After every row comes roughly how far along a hidden order it lies, from 0 to 30.
In the rows, 128 means zero.
[179 166 138 145 145 121 111 110 122 150 111 147 153  96 137  78 120  85
 115  83 153 104  69 108 180 144 114  71 113 146  61 136  89 151 158 105
  93 125 105  90  97 111 114 107 186  73 132 190 115 123 121 141  68 133
  85 133 193]
30
[103 115  82 125  84 112 132 143 156 114 130 120 102 143 139 137 104 182
 100  93 117 139 162 159 191 138 123 172 103 114 174 110 152 114 126 137
 142 133 195 151 133 105 116 135  66 121 136 157 115 138 135 167 167 134
 126 115  81]
13
[164 135 108 140 138 157 192 106  82 192 144 159  71 105 103 163 113 132
 106 119 104 219  73 140 115 120 133  78 132 119 183 190 154 163 107 152
 152 157 130  84  99 126 112  94 134 194 141 128 130 115 191 157 110 139
 148 160  15]
23
[ 64  93 116 115  76 133  73 193 151  56 138  24 133 138  86 188 164 207
 162 155 112  36 228 117 106 186 127 127 103 126 116  11 176  48  85 174
 120 129  73 192 198 168 161 217  93 176 127 100 182 138 133  86 173 100
 149 169 160]
0
[179 136 156 138 166 143 168  93  81 168 134 172 135 126 110 123 137  74
 128 140 131 163  34 111 111 100 126  60 127 136 133 179 117 157 130 125
 126 127  73  85 115 142 129 108 195 127 136 146 122 108 147 124  80 130
 137 147 163]
25
[183 126 138 123 122 113 127 133 146 123 118 104 162 140 136  91 105 109
 115 112 144  90  98 122 195 129 127 113 112 152 117 120 116 113 166 117
  62 129 105  97 137 123 109 111 114  65 129 177 124 130 112 119 107 126
 126 116 161]
18
[102 143  95 130 121 112 105 139 166 116 114 120 124 132 148 111 107 157
 112  97 133 108 183 146 176 157 123 176 130 127 113 109 119 121 135 109
 122 131 181 167 111 108 113 104  79  93 125 136 131 151 113 138 131 139
  99 109 111]
19
[ 93 177  97 129  94 132  99 142 142 120 117 102  77  73 148 149 149 205
 135 100 134 129 181 130 147 181 133 156 125 119 117  83 134 143 110 129
 147 146 159 156  97  95 134 130  98 171 124 105 151 138 153 138 144 138
 107 133  92]
17
[144 141 109 133 115 122  93 153 158 122 119  91 128 112 129 133 116 155
 119 116 132  74 174 131 155 164 123 146 119 132  99  97 126 102 133 124
  95 142 124 140 126 123 123 116 103 117 119 123 152 131 121 133 122 133
  97 138 121]
15
[110 171 106 140 153 120 133 121 133 161 116 182 123  95 141 119 102 121
 108  75 134 155 131 139 165 132 116 124 124 125  98 165 112 182 129  98
 185 120 188 152  78  96 133 130 141 114 137 161 105 134 121 161 100 154
  94 109  83]
30
[206 143 130 134 129 135 147 111 132 159 121 144 129 107 135 101 113 111
  92 113 139 151  60 125 181 109 132 101 117 135 118 156 101 138 159 128
  76 147 131  69 118 104  94  84 143 101 131 159 118 118 144 149  99 142
 137 138 110]
24
[197  82 105 119  83 103 149 143 174 108 131 101 100 182 168  95  71 163
  80 129 108 112 126 159 220 110 134 178 112 139 184 104 128 107 182 166
  22 158 175  81 172 113  57  32  36  62 137 158 108 152 122 128 148 121
 132 118 104]
10
[111 120  73 126 114 123 141 148 145 127 131 115 113 139 124 136  95 183
  88  93 112 157 166 150 207 147 128 156 128 129 180 119 152 119 118 145
 153 108 198 150 121 108  99 112  93 147 148 165 125 139 154 176 166 142
 144 113  23]
15
[ 57 128 108 130 141 116 121 147 147 104 130  93 128 153 116 144 109 155
 119  98 119 108 198 150 169 170 114 146 123 130 129 113 140 131 107 115
 156 120 167 178 128 121 139 116 112 122 152 137 136 147 120 122 152 126
 130 115 136]
14
[125 138  91 132 112 128 121 135 162 132 128 110  98 105 143 130 104 172
 101 109 119 129 151 150 152 158 130 179 131 119 139 119 130 109 127 130
 111 160 177 121 118 100  91 101  64 136 122 124 136 139 145 147 140 143
 111 132  48]
18
[ 64 145 101 147 101 152  81 164 166 100 149  98  75  67 153 144 130 197
 147 125 119 110 188 145 136 197 120 166 145  93 106  27 118 135 110 169
 169 159 185 139  97  97  97 125  78 184  98 119 167 163 137 126 162 128
  74 163 141]
14
[183 125 154 129 136 129 143 139 109 134 128 117 148 153  93 132 141 105
 127 121 134  93  68 100 159 137 117  20  99 156 116 118 131 113 131 145
  58 122  51 110 143 164 134 126 174  93 151 174 138 121 141 111  90 111
 140 152 202]
16
[175 119 139 128 135 141 171 126  94 161 139 143 129 144  94 139 131 111
 111 124 111 156  56 115 143 111 117  36 107 144 160 158 144 127 126 149
 102 124  80  96 142 149 133 136 166 121 154 176 125 111 161 136 101 119
 159 145 116]
17
[143  94  82 116  58 118 124 152 180 107 129  79  84 152 149 119  93 193
  77 126 106 131 164 167 213 146 133 200 120 129 186 103 152  72 161 162
  59 165 190  98 160 105  65  70  23 112 128 136 130 151 146 148 165 132
 134 127  36]
9
[ 69 145 102 131  93 139 126 136 135 138 121 126  91  84 156 124 134 144
 119 108 140 143 134 136 156 154 138 129 121 114 123 106 117 133 130 146
 115 158 173 123 109  81  86 122 104 158 124 148 127 128 153 168 151 140
  94 147  58]
19
[163  96 144 118 104 130 148 134 148 118 132 108 146 168 117 114 124 118
 113 134 127 106  87 122 183 110 125 110 108 148 158 119 133  84 151 147
  69 126  92 100 168 150 108 123 106  78 143 173 123 128 129 123 126 115
 155 136 151]
11
[136 128 115 126 131 115 151 137 130 139 126 148 145 147 133 111 116 133
 102  88 129 119 107 130 187 104 112 117 119 139 147 149 131 139 130 120
 144 111 148 139 132 131 138 130 144  95 151 174 114 128 116 147 124 133
 137 108  91]
20
